Below is a small trained network, with its code and all its weights. Each question gives an input and a class and asks what happens when units are switched off, that is, made to give their printed mean instead of their output.

import numpy as np


def w(rows, s, z=0):
    codes = np.array(rows[::2]) - 128.0
    scale = np.full(codes.shape[1], s)
    scale[-1] = z or s
    return codes * scale


def f(y):
    return y / 2 * (1 + np.tanh(0.7978845608 * (y + 0.044715 * y**3)))


def log_softmax(a):
    a = a - a.max(-1, keepdims=True)
    return a - np.log(np.exp(a).sum(-1, keepdims=True))


def net(x, mask):
    res = np.array(x, float).reshape(1, 8) / 4 @ E
    y = f(res @ A[0][:, :-1].T + A[0][:, -1])
    res = res + np.where(mask, y, B[0][:, -1]) @ B[0][:, :-1]
    return log_softmax(res[-1] @ U[:, :-1].T + U[:, -1])


A, B = {}, {}
E = w([
[126,130,126,127,125,127],'x0',
[127,125,129,131,130,129],'x1',
[110,210,73,221,141,121],'x2',
[130,134,133,126,128,133],'x3',
[22,131,175,146,70,116],'x4',
[134,164,160,110,165,7],'x5',
[127,125,128,128,130,127],'x6',
[130,126,133,134,130,130],'x7',
],0.016)
A[0] = w([
[76,222,95,237,133,90,151],'neuron 1',
[195,125,120,112,154,215,232],'neuron 2',
[73,67,174,70,66,99,134],'neuron 3',
[72,89,84,178,56,188,189],'neuron 4',
[43,103,181,129,42,137,180],'neuron 5',
[175,185,28,185,186,134,171],'neuron 6',
[42,168,176,191,92,87,127],'neuron 7',
[109,165,54,196,121,168,135],'neuron 8',
[197,130,152,103,200,50,160],'neuron 9',
[143,175,191,99,169,2,219],'neuron 10',
[55,171,190,138,142,56,97],'neuron 11',
[181,56,126,83,142,198,253],'neuron 12',
],0.0092,0.0066)
B[0] = w([
[43,129,33,97,153,129,242],'neuron 1',
[98,73,36,123,73,105,208],'neuron 2',
[118,138,235,191,135,114,187],'neuron 3',
[127,177,119,161,131,241,208],'neuron 4',
[109,208,232,174,133,229,204],'neuron 5',
[127,148,57,223,141,49,216],'neuron 6',
[2,91,110,57,137,165,211],'neuron 7',
[205,140,28,153,164,161,196],'neuron 8',
[171,162,156,56,182,20,206],'neuron 9',
[139,74,176,88,176,24,251],'neuron 10',
[18,82,130,94,133,104,200],'neuron 11',
[81,50,94,69,9,121,219],'neuron 12',
],0.0076,0.017)
U = w([
[47,43,66,71,98,128,252],'0',
[255,80,160,58,150,90,102],'1',
[140,153,215,196,57,198,141],'2',
[115,114,246,137,185,115,56],'3',
[199,120,52,236,117,139,130],'4',
[153,208,109,180,212,58,85],'5',
[109,210,99,164,173,222,68],'6',
],0.0082,0.0028)

Each question gives the input, the list of numbers given to net, and the class t.
The units are the neurons (one row each of A and B). Each row of codes is followed by its name. A weight is (code - 128) times the scale printed after its matrix; where a second scale follows, it is the last column's (A, B and U).
mask holds one flag per neuron, in row order. A switched-off neuron (its flag False) gives its mean, the last column of its row in B, instead of its output. The means were averaged over made-up inputs and are rounded, as every weight is.
A unit's drop is (log p(t) with every unit on - log p(t) with that unit switched off) / (log p(t) with every unit on - log p(t) with every unit switched off).
The circuit of an input: a set's keep is (log p(t) with only the set's units on - log p(t) with every unit switched off) / (log p(t) with every unit on - log p(t) with every unit switched off). Starting from all 12 units, units are removed one at a time, each time the one whose removal leaves the highest keep (on an exact tie, the one counted first), for as long as the keep stays at least 0.8.
circuit, biggest first: the units of the circuit, biggest drop first
top k neurons: the k neurons with the biggest drops, biggest first
drop of u: that unit's drop, to one decimal
input [-1,-4,8,7,2,6,5,3], class 0: circuit, biggest first	neuron 7
input [5,-7,1,8,0,-6,-3,8], class 4: circuit, biggest first	neuron 7; neuron 11
input [-3,5,1,6,0,-8,-3,1], class 4: circuit, biggest first	neuron 7; neuron 8
input [-8,7,0,8,-1,8,-2,2], class 1: circuit, biggest first	neuron 10; neuron 9
input [-8,8,5,-4,1,5,1,4], class 0: top 2 neurons	neuron 7; neuron 1
input [3,0,5,3,1,-8,3,6], class 6: top 2 neurons	neuron 4; neuron 10
input [0,3,1,-5,-1,2,6,8], class 5: top 2 neurons	neuron 12; neuron 7
input [-7,8,2,-7,-7,-2,-4,3], class 4: top 2 neurons	neuron 6; neuron 7
input [-8,1,3,-6,2,8,6,-2], class 0: top 3 neurons	neuron 11; neuron 7; neuron 1
input [-6,-7,8,8,-1,-5,-7,-1], class 4: drop of neuron 5	0.1
input [-5,3,-7,2,-4,5,8,6], class 1: drop of neuron 8	0.0
input [-8,-8,1,-1,3,-7,0,7], class 6: drop of neuron 8	0.1
input [-2,-7,6,8,1,7,7,-4], class 0: drop of neuron 12	-0.1
input [2,3,8,5,6,-1,8,3], class 6: circuit, biggest first	neuron 4
